Below are the code and all the weights of a small trained network. Each question names an input and a class and asks about switching units off, where a switched-off unit gives its printed mean instead of its output.

import numpy as np


def w(rows, s, z=0):
    codes = np.array(rows[::2]) - 128.0
    scale = np.full(codes.shape[1], s)
    scale[-1] = z or s
    return codes * scale


def f(y):
    return y / 2 * (1 + np.tanh(0.7978845608 * (y + 0.044715 * y**3)))


def log_softmax(a):
    a = a - a.max(-1, keepdims=True)
    return a - np.log(np.exp(a).sum(-1, keepdims=True))


def net(x, mask):
    res = np.array(x, float).reshape(1, 8) / 4 @ E
    y = f(res @ A[0][:, :-1].T + A[0][:, -1])
    res = res + np.where(mask, y, B[0][:, -1]) @ B[0][:, :-1]
    return log_softmax(res[-1] @ U[:, :-1].T + U[:, -1])


A, B = {}, {}
E = w([
[182,105,117,184],'x0',
[92,50,113,229],'x1',
[169,99,120,105],'x2',
[29,48,5,145],'x3',
[206,104,52,78],'x4',
[95,135,137,154],'x5',
[157,57,154,190],'x6',
[1,6,229,91],'x7',
],0.0087)
A[0] = w([
[105,101,237,2,115],'N0',
[165,166,93,124,48],'N1',
[16,186,88,100,116],'N2',
[229,120,172,169,192],'N3',
[34,133,104,153,98],'N4',
[84,103,35,197,121],'N5',
[75,217,150,183,232],'N6',
[23,36,100,244,54],'N7',
[35,140,72,206,142],'N8',
[162,248,229,24,159],'N9',
[150,26,231,112,178],'N10',
[181,49,79,85,135],'N11',
[118,140,47,102,101],'N12',
[220,45,142,120,202],'N13',
[67,158,139,205,103],'N14',
[62,132,104,150,1],'N15',
[137,235,114,198,192],'N16',
[39,219,74,52,130],'N17',
[57,56,234,64,87],'N18',
[171,123,102,76,106],'N19',
[184,72,38,61,111],'N20',
],0.0076,0.0059)
B[0] = w([
[29,187,137,148,209],'N0',
[88,98,132,122,143],'N1',
[207,110,215,63,173],'N2',
[72,149,82,196,189],'N3',
[144,22,196,45,164],'N4',
[227,100,116,127,182],'N5',
[195,118,217,153,197],'N6',
[155,61,98,107,217],'N7',
[177,72,182,121,184],'N8',
[73,198,155,163,251],'N9',
[23,140,76,155,206],'N10',
[91,178,19,129,166],'N11',
[187,167,110,66,150],'N12',
[40,184,20,183,181],'N13',
[175,3,122,120,154],'N14',
[132,95,17,27,131],'N15',
[153,174,196,157,195],'N16',
[219,179,175,83,188],'N17',
[35,117,155,153,216],'N18',
[62,158,49,106,146],'N19',
[93,185,17,111,174],'N20',
],0.0074,0.012)
U = w([
[132,164,2,42,101],'0',
[149,16,97,93,153],'1',
[156,186,152,23,54],'2',
[20,116,144,137,28],'3',
[180,137,146,250,119],'4',
[67,144,101,168,254],'5',
[126,92,44,236,69],'6',
],0.0082,0.0071)

Each question gives the input, the list of numbers given to net, and the class t.
The units are the neurons (one row each of A and B). Each row of codes is followed by its name. A weight is (code - 128) times the scale printed after its matrix; where a second scale follows, it is the last column's (A, B and U).
mask holds one flag per neuron, in row order. A switched-off neuron (its flag False) gives its mean, the last column of its row in B, instead of its output. The means were averaged over made-up inputs and are rounded, as every weight is.
A unit's drop is (log p(t) with every unit on - log p(t) with that unit switched off) / (log p(t) with every unit on - log p(t) with every unit switched off).
The circuit of an input: a set's keep is (log p(t) with only the set's units on - log p(t) with every unit switched off) / (log p(t) with every unit on - log p(t) with every unit switched off). Starting from the 12 units with the biggest drops (on a tie, the unit counted first), units are removed one at a time, each time the one whose removal leaves the highest keep (on an exact tie, the one counted first), for as long as the keep stays at least 0.8.
circuit, biggest first: the units of the circuit, biggest drop first
k most important neurons: the k neurons with the biggest drops, biggest first
drop of u: that unit's drop, to one decimal
input [-6,-7,-1,4,-6,-1,-7,6], class 2: circuit, biggest first	[N17]
input [-7,7,-2,1,5,-5,-8,-3], class 2: 2 most important neurons	[N17 N13]
input [-3,-6,2,-5,3,4,-1,-1], class 5: circuit, biggest first	[N9 N2]
input [3,0,2,-8,5,6,6,0], class 5: circuit, biggest first	[N13 N10]
input [8,-3,5,6,3,-3,5,-3], class 0: circuit, biggest first	[N20 N11]
input [-4,-8,-8,5,-7,8,-4,4], class 2: 2 most important neurons	[N17 N2]
input [-3,6,8,-1,3,-4,5,3], class 6: drop of N9	0.2
input [5,-8,-6,0,-4,-2,0,-4], class 4: drop of N16	0.1
input [6,2,2,5,-7,-7,-8,-1], class 1: drop of N15	0.0
input [6,-8,7,1,7,-2,8,4], class 0: 2 most important neurons	[N20 N11]
